(in the rows, 128 means zero)
Rows near named flat spaces through zero:
z935z661: 149, 185, 149, 156, 136, 184, 148, 149, 136, 144, 87, 109, 137, 115, 128, 134, 153, 126, 128, 130, 137, 118
z865z618: 126, 141, 106, 146, 116, 134, 98, 135, 134, 108, 160, 117, 168, 151, 118, 160, 128, 206, 131, 112, 164, 148
z935z661: 144, 130, 145, 131, 144, 139, 156, 132, 113, 126, 122, 142, 124, 126, 147, 109, 116, 127, 144, 118, 103, 112
z865z618: 154, 143, 170, 143, 137, 179, 85, 162, 131, 78, 131, 86, 132, 133, 123, 125, 122, 193, 148, 114, 130, 132
z865z618: 130, 119, 165, 105, 101, 123, 106, 126, 146, 118, 109, 131, 137, 109, 179, 119, 130, 135, 152, 154, 121, 117
z855z671: 136, 172, 207, 136, 93, 146, 75, 128, 138, 108, 106, 141, 91, 120, 170, 120, 123, 149, 136, 146, 119, 112
z451z432: 95, 123, 147, 118, 124, 141, 100, 144, 134, 122, 121, 118, 143, 120, 108, 125, 107, 132, 140, 130, 112, 149
z451z432: 89, 105, 118, 110, 116, 126, 117, 91, 151, 159, 108, 114, 133, 121, 82, 148, 125, 116, 114, 134, 150, 136
z751z17: 133, 88, 124, 104, 130, 111, 118, 147, 120, 119, 109, 120, 114, 119, 142, 136, 139, 108, 121, 163, 118, 135
z855z671: 112, 104, 145, 101, 80, 137, 69, 108, 116, 149, 108, 144, 76, 143, 83, 130, 135, 75, 131, 156, 171, 120
z67z440: 137, 140, 133, 136, 140, 153, 145, 137, 138, 134, 116, 109, 140, 115, 119, 114, 130, 116, 133, 117, 121, 124
z751z17: 106, 169, 162, 146, 127, 141, 121, 125, 132, 122, 132, 144, 144, 129, 139, 131, 101, 176, 138, 109, 109, 133
z67z440: 108, 136, 166, 103, 126, 125, 138, 89, 134, 130, 139, 143, 103, 132, 130, 96, 125, 96, 153, 120, 128, 100
z935z661: 150, 147, 113, 172, 146, 117, 124, 174, 81, 125, 115, 156, 82, 137, 129, 154, 118, 129, 75, 138, 91, 152
z451z432: 100, 151, 117, 114, 89, 107, 101, 126, 125, 127, 161, 161, 149, 152, 145, 141, 148, 130, 151, 144, 170, 133
z751z17: 156, 120, 119, 157, 175, 114, 131, 144, 150, 96, 155, 73, 90, 106, 99, 88, 110, 101, 81, 93, 75, 142
z67z440: 127, 182, 121, 149, 142, 135, 172, 104, 147, 154, 120, 124, 131, 124, 129, 141, 156, 122, 109, 120, 145, 114
z451z432: 47, 123, 119, 114, 132, 90, 131, 108, 157, 129, 170, 137, 187, 118, 115, 117, 76, 150, 141, 97, 90, 161
z855z671: 131, 139, 133, 136, 133, 129, 137, 132, 124, 127, 121, 135, 131, 127, 143, 135, 126, 144, 125, 129, 119, 128
z865z618: 137, 82, 106, 129, 137, 147, 137, 132, 122, 152, 103, 111, 128, 115, 79, 117, 106, 97, 118, 116, 114, 134
z67z440: 119, 122, 95, 153, 160, 123, 145, 148, 117, 154, 109, 117, 100, 113, 72, 132, 112, 76, 73, 121, 89, 157
z855z671: 110, 144, 132, 123, 114, 134, 120, 126, 130, 139, 125, 136, 135, 131, 123, 134, 136, 120, 136, 136, 144, 129
z865z618: 156, 188, 127, 133, 136, 153, 170, 153, 111, 127, 150, 141, 131, 144, 152, 96, 178, 74, 164, 127, 155, 100
z751z17: 140, 147, 117, 125, 139, 140, 152, 117, 113, 137, 119, 128, 112, 150, 123, 158, 174, 127, 124, 144, 175, 110
z855z671: 149, 123, 117, 135, 160, 116, 188, 113, 120, 139, 119, 137, 120, 121, 151, 124, 129, 124, 115, 119, 104, 110
z751z17: 106, 106, 81, 134, 111, 86, 90, 110, 140, 128, 166, 124, 125, 141, 90, 150, 118, 140, 91, 119, 149, 157
z751z17: 111, 160, 170, 133, 103, 165, 99, 140, 132, 125, 126, 139, 153, 128, 128, 112, 106, 148, 165, 116, 125, 129
z935z661: 164, 129, 111, 148, 122, 174, 139, 137, 120, 150, 103, 117, 143, 131, 104, 136, 137, 135, 132, 118, 157, 118
z865z618: 101, 121, 140, 116, 137, 102, 122, 102, 124, 117, 144, 140, 106, 140, 124, 139, 116, 147, 120, 126, 121, 130
z865z618: 119, 138, 168, 139, 114, 135, 94, 133, 160, 129, 91, 109, 119, 92, 136, 124, 107, 131, 107, 138, 92, 140
z67z440: 168, 102, 105, 150, 149, 125, 150, 125, 136, 118, 130, 106, 144, 120, 140, 132, 114, 177, 111, 104, 113, 126
z451z432: 133, 117, 146, 104, 159, 120, 178, 80, 139, 124, 117, 117, 124, 128, 160, 141, 150, 159, 136, 133, 138, 94
z935z661: 124, 143, 161, 119, 164, 135, 140, 118, 119, 112, 107, 112, 84, 136, 130, 157, 155, 144, 112, 149, 133, 116
z935z661: 89, 162, 115, 130, 122, 122, 121, 110, 167, 134, 153, 107, 159, 127, 104, 136, 139, 134, 124, 116, 154, 142
z855z671: 99, 142, 129, 130, 108, 125, 131, 88, 156, 162, 105, 132, 149, 117, 124, 156, 127, 149, 116, 131, 146, 128
z855z671: 131, 168, 160, 158, 164, 127, 150, 134, 144, 105, 131, 116, 129, 109, 159, 120, 106, 172, 111, 105, 73, 132
z935z661: 121, 115, 147, 112, 118, 125, 111, 108, 134, 126, 121, 126, 111, 129, 126, 130, 128, 129, 130, 137, 137, 120
z865z618: 73, 140, 136, 119, 125, 119, 128, 149, 124, 133, 131, 154, 170, 120, 137, 127, 98, 132, 149, 130, 93, 155
z865z618: 131, 189, 151, 138, 101, 122, 114, 141, 151, 117, 131, 137, 146, 119, 191, 131, 155, 142, 137, 149, 138, 124
z935z661: 143, 146, 110, 142, 119, 139, 137, 145, 82, 151, 118, 169, 102, 152, 119, 142, 143, 98, 122, 140, 147, 123
z67z440: 154, 69, 140, 132, 123, 149, 87, 116, 142, 123, 93, 86, 106, 112, 91, 134, 98, 159, 105, 121, 120, 131
z67z440: 134, 132, 121, 124, 119, 122, 144, 95, 144, 153, 122, 127, 109, 123, 121, 119, 147, 87, 118, 129, 149, 107
z67z440: 121, 134, 101, 139, 134, 104, 147, 106, 130, 157, 123, 136, 99, 125, 107, 138, 137, 88, 87, 130, 130, 129
z751z17: 133, 141, 144, 107, 155, 104, 138, 141, 153, 87, 141, 92, 123, 115, 179, 125, 171, 125, 129, 156, 122, 124
z855z671: 91, 150, 114, 133, 174, 104, 186, 113, 131, 129, 162, 137, 151, 129, 125, 119, 110, 135, 126, 95, 93, 136
z451z432: 170, 76, 88, 134, 91, 93, 107, 123, 114, 133, 141, 156, 118, 134, 148, 123, 114, 127, 115, 129, 134, 125
z751z17: 130, 129, 153, 132, 141, 193, 137, 145, 85, 148, 77, 138, 119, 142, 89, 148, 119, 140, 145, 130, 133, 122
z451z432: 150, 110, 104, 121, 109, 124, 120, 144, 101, 130, 129, 148, 126, 145, 139, 139, 147, 119, 137, 148, 156, 125
z855z671: 156, 112, 107, 116, 133, 124, 159, 115, 159, 129, 140, 96, 149, 111, 141, 96, 151, 96, 141, 119, 141, 108
z855z671: 107, 179, 147, 134, 119, 137, 140, 130, 128, 140, 119, 153, 148, 129, 155, 141, 138, 140, 142, 137, 132, 125
z451z432: 144, 116, 138, 127, 169, 179, 151, 143, 131, 128, 80, 73, 134, 115, 99, 149, 144, 146, 124, 134, 131, 127
z451z432: 93, 101, 132, 90, 128, 105, 145, 75, 142, 142, 123, 133, 134, 131, 131, 146, 134, 138, 137, 140, 148, 114
z751z17: 105, 103, 123, 119, 147, 116, 105, 139, 116, 112, 119, 113, 115, 135, 107, 170, 125, 160, 102, 147, 123, 155
z865z618: 136, 68, 128, 106, 102, 87, 108, 47, 161, 150, 106, 118, 72, 115, 120, 138, 128, 114, 86, 142, 149, 103
z865z618: 116, 88, 144, 99, 114, 80, 122, 88, 139, 134, 108, 146, 99, 114, 165, 137, 121, 124, 112, 158, 112, 117
z67z440: 108, 147, 159, 112, 130, 156, 114, 139, 122, 118, 123, 121, 125, 137, 114, 128, 140, 122, 154, 138, 141, 127
z751z17: 108, 70, 69, 97, 117, 109, 113, 114, 128, 141, 142, 112, 147, 146, 81, 157, 147, 117, 124, 142, 181, 144
z451z432: 82, 201, 143, 119, 167, 129, 185, 113, 138, 123, 153, 130, 154, 141, 145, 137, 163, 138, 151, 123, 142, 118
z751z17: 122, 73, 96, 92, 109, 75, 126, 122, 149, 127, 142, 127, 153, 111, 163, 117, 134, 100, 134, 152, 125, 133
z935z661: 96, 118, 116, 115, 121, 86, 93, 132, 154, 109, 148, 109, 132, 119, 131, 141, 133, 130, 107, 146, 125, 157
z935z661: 143, 98, 163, 126, 177, 109, 157, 132, 124, 87, 133, 122, 117, 109, 172, 99, 85, 165, 130, 108, 45, 123
z855z671: 127, 146, 143, 138, 152, 136, 142, 131, 129, 128, 121, 116, 100, 119, 112, 114, 127, 100, 112, 120, 105, 126
z935z661: 163, 73, 110, 110, 124, 143, 110, 128, 100, 128, 96, 113, 95, 147, 106, 168, 158, 137, 117, 161, 175, 119
z67z440: 109, 146, 168, 89, 118, 138, 123, 100, 126, 114, 144, 137, 114, 152, 138, 120, 159, 121, 174, 141, 172, 97
z67z440: 147, 139, 126, 143, 163, 117, 178, 86, 138, 119, 146, 122, 128, 134, 148, 134, 129, 180, 117, 98, 126, 104
z451z432: 83, 98, 119, 114, 117, 133, 98, 164, 103, 144, 119, 145, 134, 125, 77, 118, 91, 80, 135, 135, 100, 165
130, 106, 114, 130, 111, 136, 110, 123, 118, 152, 95, 132, 117, 131, 103, 160, 129, 132, 108, 145, 148, 135 : z855z671
146, 148, 144, 138, 90, 149, 105, 131, 147, 139, 91, 127, 150, 115, 163, 153, 145, 162, 131, 152, 154, 122 : z855z671
117, 190, 186, 139, 134, 167, 107, 148, 130, 101, 124, 119, 126, 133, 138, 131, 134, 164, 148, 127, 127, 127 : z751z17
150, 148, 122, 149, 122, 167, 140, 120, 107, 156, 117, 141, 111, 146, 90, 127, 134, 110, 129, 110, 158, 110 : z751z17
119, 136, 143, 149, 123, 128, 110, 100, 146, 139, 104, 122, 111, 119, 116, 157, 110, 169, 91, 123, 122, 134 : z67z440
140, 108, 149, 132, 127, 153, 103, 138, 140, 122, 101, 98, 122, 109, 111, 121, 109, 137, 123, 125, 110, 133 : z865z618
156, 125, 123, 139, 145, 131, 177, 116, 107, 157, 86, 147, 103, 123, 145, 144, 138, 116, 106, 140, 119, 107 : z855z671
120, 118, 137, 123, 114, 136, 101, 104, 159, 129, 122, 100, 133, 120, 108, 135, 125, 148, 123, 124, 146, 129 : z935z661
111, 139, 154, 105, 163, 167, 143, 166, 117, 97, 117, 102, 172, 134, 142, 147, 147, 173, 173, 143, 131, 135 : z451z432
130, 65, 118, 108, 145, 90, 133, 132, 149, 92, 160, 106, 166, 106, 160, 95, 90, 155, 143, 110, 76, 140 : z935z661
106, 124, 114, 107, 129, 128, 146, 106, 116, 136, 162, 144, 137, 154, 99, 113, 132, 105, 159, 110, 157, 117 : z865z618
119, 148, 141, 123, 144, 168, 124, 176, 113, 112, 123, 110, 149, 133, 114, 127, 141, 125, 157, 135, 131, 141 : z67z440
149, 99, 116, 122, 105, 130, 85, 155, 128, 100, 146, 113, 150, 134, 136, 127, 128, 155, 145, 134, 146, 139 : z855z671
124, 121, 146, 122, 98, 147, 73, 155, 126, 111, 115, 123, 148, 131, 136, 149, 125, 169, 146, 149, 143, 144 : z67z440
124, 89, 126, 101, 169, 133, 177, 119, 112, 132, 105, 119, 135, 127, 128, 138, 131, 133, 140, 135, 116, 118 : z451z432
131, 100, 117, 117, 162, 119, 167, 145, 105, 114, 137, 137, 152, 129, 149, 120, 112, 143, 147, 120, 93, 131 : z451z432
138, 96, 145, 134, 147, 183, 127, 158, 114, 132, 101, 104, 132, 112, 74, 91, 82, 108, 145, 99, 86, 136 : z751z17
166, 84, 112, 143, 156, 111, 145, 95, 133, 111, 135, 107, 116, 130, 131, 142, 107, 196, 98, 100, 116, 119 : z67z440
141, 139, 90, 146, 138, 138, 137, 156, 123, 138, 116, 110, 139, 129, 111, 157, 155, 124, 104, 139, 147, 144 : z67z440
106, 127, 89, 146, 120, 100, 130, 97, 144, 163, 129, 133, 123, 124, 92, 150, 119, 118, 80, 118, 135, 144 : z865z618
118, 87, 117, 109, 124, 123, 103, 142, 103, 130, 102, 130, 111, 137, 110, 165, 133, 130, 115, 163, 138, 145 : z751z17
151, 95, 105, 119, 132, 157, 127, 200, 112, 122, 125, 107, 158, 113, 113, 84, 125, 63, 160, 131, 106, 145 : z67z440
135, 130, 96, 125, 92, 106, 119, 107, 138, 144, 152, 143, 131, 139, 130, 126, 150, 102, 127, 131, 171, 119 : z751z17
130, 131, 115, 130, 119, 115, 127, 147, 105, 128, 145, 157, 125, 139, 137, 118, 125, 106, 134, 130, 122, 133 : z451z432
151, 111, 126, 140, 142, 116, 166, 88, 139, 151, 93, 128, 113, 110, 147, 143, 120, 148, 95, 124, 111, 109 : z855z671
89, 169, 74, 132, 113, 99, 162, 124, 122, 160, 167, 174, 178, 147, 132, 139, 145, 106, 139, 123, 157, 140 : z865z618
116, 132, 185, 104, 118, 149, 114, 120, 134, 107, 135, 133, 137, 127, 147, 93, 110, 139, 181, 119, 118, 109 : z67z440

Rows near named flat spaces through zero:
z592z459: 126, 139, 123, 94, 114, 126, 127, 150, 126, 129, 109, 141, 145, 134, 130, 130, 118, 129, 138, 132, 116, 117
z758z480: 115, 127, 137, 122, 161, 165, 149, 85, 138, 104, 123, 150, 87, 113, 147, 123, 124, 107, 139, 119, 132, 126
z592z459: 123, 152, 120, 155, 137, 114, 135, 111, 119, 137, 136, 123, 128, 120, 114, 139, 137, 137, 131, 136, 130, 143
z147z873: 114, 116, 145, 129, 99, 143, 94, 139, 159, 128, 140, 103, 141, 145, 119, 145, 114, 106, 132, 122, 156, 154
z489z370: 136, 133, 132, 125, 102, 151, 124, 116, 123, 111, 102, 154, 78, 108, 136, 123, 94, 105, 118, 125, 119, 106
z592z459: 121, 98, 136, 133, 141, 158, 113, 149, 168, 112, 107, 133, 141, 134, 170, 104, 137, 94, 130, 118, 125, 124
z489z370: 108, 133, 111, 120, 154, 123, 132, 113, 134, 148, 148, 112, 177, 132, 131, 138, 155, 134, 133, 107, 166, 133
z592z459: 154, 82, 129, 149, 70, 121, 103, 167, 138, 127, 124, 105, 103, 141, 130, 122, 100, 121, 132, 120, 118, 136
z758z480: 120, 150, 135, 131, 172, 130, 150, 116, 117, 102, 127, 132, 121, 140, 123, 117, 146, 144, 143, 143, 108, 135
z212z343: 142, 187, 96, 163, 112, 89, 125, 138, 68, 118, 110, 115, 130, 133, 96, 118, 127, 166, 113, 130, 115, 101
z147z873: 89, 194, 88, 136, 167, 146, 129, 142, 131, 89, 68, 137, 182, 146, 163, 100, 149, 113, 164, 108, 125, 105
z306z329: 125, 168, 104, 192, 103, 133, 124, 84, 109, 121, 113, 129, 76, 95, 120, 139, 102, 111, 126, 114, 143, 127
z489z370: 134, 83, 126, 89, 146, 133, 144, 119, 132, 142, 149, 128, 137, 128, 146, 122, 140, 135, 124, 104, 147, 113
z212z343: 120, 136, 110, 121, 134, 131, 120, 137, 129, 131, 115, 128, 163, 130, 144, 118, 138, 123, 121, 110, 144, 106
z147z873: 141, 119, 142, 129, 111, 117, 117, 136, 117, 128, 146, 111, 119, 140, 104, 132, 122, 143, 115, 135, 129, 134
z147z873: 144, 120, 132, 135, 140, 119, 129, 122, 102, 120, 145, 114, 120, 135, 115, 113, 140, 151, 100, 122, 133, 109
z592z459: 126, 125, 136, 79, 152, 154, 144, 106, 112, 101, 127, 144, 107, 133, 133, 115, 122, 132, 122, 111, 136, 97
z306z329: 131, 138, 144, 116, 142, 132, 124, 121, 119, 128, 131, 141, 134, 120, 122, 123, 136, 130, 92, 139, 129, 108
z758z480: 113, 164, 107, 125, 155, 112, 145, 150, 107, 90, 116, 102, 153, 177, 115, 114, 144, 164, 183, 126, 108, 140
z306z329: 129, 132, 128, 132, 126, 117, 130, 135, 123, 128, 133, 119, 131, 137, 117, 131, 130, 139, 138, 135, 121, 139
z212z343: 125, 74, 133, 106, 110, 140, 114, 154, 173, 148, 135, 120, 153, 136, 155, 133, 125, 104, 142, 113, 143, 143
z306z329: 122, 155, 160, 116, 196, 139, 145, 100, 118, 119, 137, 159, 134, 115, 123, 116, 163, 136, 87, 161, 114, 112
z147z873: 129, 108, 129, 157, 153, 138, 129, 108, 150, 151, 130, 146, 134, 92, 160, 120, 151, 103, 97, 126, 138, 121
z212z343: 157, 137, 140, 181, 170, 109, 132, 138, 94, 105, 123, 128, 117, 128, 123, 83, 165, 156, 77, 155, 88, 100
z306z329: 127, 151, 106, 157, 105, 101, 127, 128, 113, 139, 133, 107, 130, 131, 106, 146, 121, 143, 148, 128, 131, 148
z489z370: 123, 104, 122, 83, 116, 137, 128, 134, 130, 121, 138, 110, 135, 153, 129, 131, 116, 134, 151, 97, 153, 124
z306z329: 137, 143, 141, 143, 123, 109, 125, 142, 110, 115, 135, 114, 117, 147, 97, 128, 127, 152, 130, 153, 105, 143
z592z459: 135, 132, 106, 157, 122, 105, 136, 115, 118, 160, 135, 128, 131, 102, 128, 138, 135, 134, 120, 126, 134, 129
z489z370: 121, 165, 134, 149, 117, 109, 112, 162, 129, 118, 117, 114, 151, 152, 104, 134, 130, 138, 146, 159, 102, 155
z758z480: 125, 137, 120, 136, 121, 139, 124, 130, 128, 110, 109, 130, 116, 130, 137, 119, 118, 118, 136, 119, 125, 120
z592z459: 119, 114, 155, 111, 174, 140, 129, 104, 144, 145, 161, 133, 156, 119, 130, 130, 161, 125, 92, 135, 152, 128
z212z343: 141, 120, 123, 136, 108, 111, 119, 142, 116, 133, 137, 110, 130, 137, 115, 127, 125, 142, 120, 124, 131, 126
z147z873: 124, 93, 140, 158, 134, 130, 138, 90, 161, 165, 166, 126, 107, 98, 133, 157, 134, 110, 133, 134, 146, 174
z758z480: 120, 157, 135, 110, 135, 89, 136, 149, 125, 159, 146, 125, 178, 140, 95, 156, 147, 158, 143, 170, 108, 162
z758z480: 127, 141, 144, 101, 146, 125, 126, 122, 121, 143, 139, 143, 154, 119, 117, 132, 143, 135, 91, 143, 135, 111
z489z370: 120, 145, 133, 105, 133, 133, 120, 139, 143, 152, 110, 162, 169, 106, 144, 132, 137, 108, 102, 144, 124, 110
z592z459: 132, 127, 134, 117, 136, 126, 136, 108, 113, 132, 147, 127, 118, 123, 115, 133, 130, 140, 114, 126, 139, 122
z758z480: 152, 113, 136, 163, 124, 139, 111, 129, 117, 112, 116, 132, 98, 115, 139, 97, 127, 118, 77, 123, 123, 93
z147z873: 125, 127, 119, 131, 151, 131, 147, 107, 125, 130, 130, 136, 121, 117, 139, 125, 138, 129, 134, 120, 131, 125
z489z370: 162, 79, 146, 154, 134, 116, 139, 125, 127, 144, 147, 135, 92, 107, 134, 116, 137, 135, 97, 145, 104, 128
z489z370: 130, 112, 124, 80, 118, 151, 140, 127, 116, 91, 116, 130, 91, 150, 134, 116, 99, 132, 157, 100, 127, 109
z592z459: 150, 86, 122, 184, 113, 127, 124, 110, 126, 129, 146, 104, 80, 116, 134, 119, 122, 124, 116, 106, 141, 133
z306z329: 126, 116, 120, 139, 131, 140, 143, 103, 132, 121, 129, 130, 93, 119, 139, 130, 118, 119, 150, 113, 132, 136
z212z343: 118, 163, 113, 118, 124, 126, 130, 112, 107, 124, 124, 128, 132, 127, 114, 138, 120, 135, 131, 117, 145, 117
z489z370: 113, 86, 118, 22, 166, 144, 147, 129, 146, 160, 143, 146, 202, 131, 167, 125, 155, 128, 123, 90, 168, 91
z147z873: 109, 137, 104, 83, 146, 147, 166, 101, 125, 115, 113, 149, 113, 126, 148, 133, 116, 126, 181, 103, 131, 123
z212z343: 124, 103, 160, 118, 148, 150, 139, 114, 156, 122, 139, 143, 101, 123, 137, 132, 128, 112, 138, 147, 114, 153
z147z873: 147, 108, 133, 129, 140, 112, 153, 100, 102, 135, 162, 120, 92, 122, 109, 132, 132, 158, 121, 129, 128, 131
z758z480: 125, 132, 125, 120, 139, 138, 128, 124, 121, 112, 122, 128, 128, 134, 133, 116, 130, 129, 124, 115, 135, 111
z212z343: 127, 125, 110, 139, 96, 120, 135, 123, 140, 153, 121, 137, 113, 106, 135, 151, 107, 114, 155, 127, 125, 148
z212z343: 120, 171, 137, 131, 175, 138, 140, 103, 103, 98, 120, 143, 122, 127, 120, 110, 146, 139, 107, 139, 120, 105
z306z329: 120, 130, 107, 128, 129, 135, 137, 93, 127, 147, 131, 137, 124, 100, 141, 139, 125, 116, 124, 103, 159, 117
z758z480: 97, 126, 109, 86, 154, 168, 153, 92, 137, 96, 122, 127, 115, 143, 152, 128, 118, 115, 184, 81, 160, 127
z306z329: 126, 118, 91, 126, 84, 107, 120, 142, 131, 160, 132, 105, 154, 130, 129, 149, 114, 130, 154, 99, 155, 137
130, 95, 138, 117, 139, 154, 124, 130, 145, 114, 123, 132, 120, 131, 154, 108, 130, 110, 119, 112, 134, 113 : z592z459
110, 123, 125, 119, 137, 138, 139, 98, 130, 114, 156, 99, 114, 149, 114, 145, 123, 136, 167, 103, 161, 156 : z147z873
127, 135, 115, 165, 126, 94, 146, 152, 130, 123, 131, 101, 124, 156, 111, 138, 133, 154, 195, 151, 89, 185 : z758z480
126, 116, 133, 114, 142, 144, 134, 113, 134, 128, 128, 142, 123, 117, 143, 123, 131, 117, 118, 120, 136, 115 : z306z329
126, 103, 122, 90, 140, 128, 144, 115, 132, 151, 148, 131, 144, 123, 137, 136, 136, 134, 131, 111, 149, 123 : z306z329
133, 118, 150, 121, 174, 121, 148, 107, 120, 134, 160, 131, 129, 126, 117, 126, 158, 150, 108, 146, 124, 133 : z758z480
122, 123, 114, 129, 132, 104, 144, 145, 134, 137, 139, 107, 149, 150, 122, 139, 139, 149, 177, 132, 117, 164 : z306z329
156, 87, 147, 99, 107, 122, 136, 119, 114, 144, 155, 134, 89, 117, 113, 136, 110, 142, 104, 131, 126, 119 : z147z873
143, 117, 124, 134, 81, 117, 111, 146, 117, 126, 130, 108, 111, 139, 111, 133, 102, 134, 129, 121, 130, 129 : z306z329
138, 148, 149, 145, 130, 125, 118, 129, 124, 135, 119, 153, 123, 105, 120, 126, 132, 121, 85, 163, 106, 118 : z758z480
157, 138, 143, 173, 115, 85, 118, 156, 106, 143, 138, 119, 127, 126, 95, 126, 140, 157, 94, 174, 90, 137 : z147z873
131, 93, 107, 113, 111, 112, 148, 127, 130, 144, 151, 104, 121, 141, 126, 146, 119, 145, 176, 105, 139, 154 : z306z329
119, 157, 120, 135, 128, 148, 124, 128, 124, 96, 93, 140, 114, 130, 139, 114, 116, 113, 138, 122, 119, 112 : z758z480
134, 128, 107, 141, 115, 111, 109, 188, 133, 125, 97, 117, 175, 150, 146, 104, 139, 130, 134, 125, 108, 115 : z212z343
122, 122, 120, 168, 108, 160, 113, 137, 156, 97, 86, 134, 94, 124, 163, 111, 105, 84, 151, 114, 117, 131 : z306z329
125, 128, 122, 170, 182, 84, 148, 138, 120, 133, 168, 80, 170, 163, 107, 124, 185, 178, 154, 144, 118, 173 : z489z370
136, 109, 165, 108, 151, 141, 125, 154, 138, 100, 124, 136, 124, 151, 131, 105, 138, 130, 119, 153, 95, 126 : z306z329
121, 136, 107, 122, 85, 135, 109, 146, 136, 127, 102, 126, 136, 130, 138, 134, 101, 108, 145, 107, 140, 121 : z758z480
139, 133, 134, 110, 114, 131, 100, 159, 105, 100, 118, 112, 144, 157, 116, 103, 124, 141, 94, 116, 135, 88 : z147z873
133, 167, 107, 162, 177, 108, 140, 126, 82, 97, 120, 112, 145, 146, 120, 91, 166, 167, 113, 123, 118, 97 : z147z873
126, 132, 100, 146, 99, 111, 128, 128, 124, 143, 130, 109, 130, 128, 122, 145, 116, 132, 155, 112, 141, 144 : z306z329
137, 153, 137, 107, 122, 98, 116, 135, 97, 153, 151, 123, 165, 129, 89, 140, 139, 159, 80, 146, 139, 110 : z306z329
117, 130, 106, 162, 128, 123, 143, 127, 140, 120, 120, 114, 114, 136, 137, 134, 125, 126, 187, 123, 116, 165 : z306z329
105, 107, 118, 103, 161, 131, 136, 171, 177, 137, 112, 130, 199, 151, 171, 119, 160, 115, 176, 129, 113, 150 : z306z329
123, 153, 115, 138, 129, 125, 133, 137, 126, 122, 104, 140, 133, 125, 135, 124, 128, 125, 143, 136, 109, 127 : z212z343
125, 81, 194, 172, 162, 160, 100, 110, 163, 93, 182, 81, 98, 159, 110, 118, 148, 117, 104, 138, 150, 174 : z592z459
112, 112, 119, 109, 124, 110, 114, 144, 143, 154, 165, 82, 193, 160, 114, 149, 146, 144, 147, 107, 171, 155 : z489z370
138, 156, 108, 87, 91, 121, 144, 132, 80, 99, 104, 136, 86, 142, 105, 130, 84, 154, 158, 117, 109, 103 : z592z459
140, 128, 165, 132, 143, 135, 125, 142, 122, 93, 126, 131, 100, 147, 113, 109, 130, 137, 116, 160, 91, 131 : z306z329
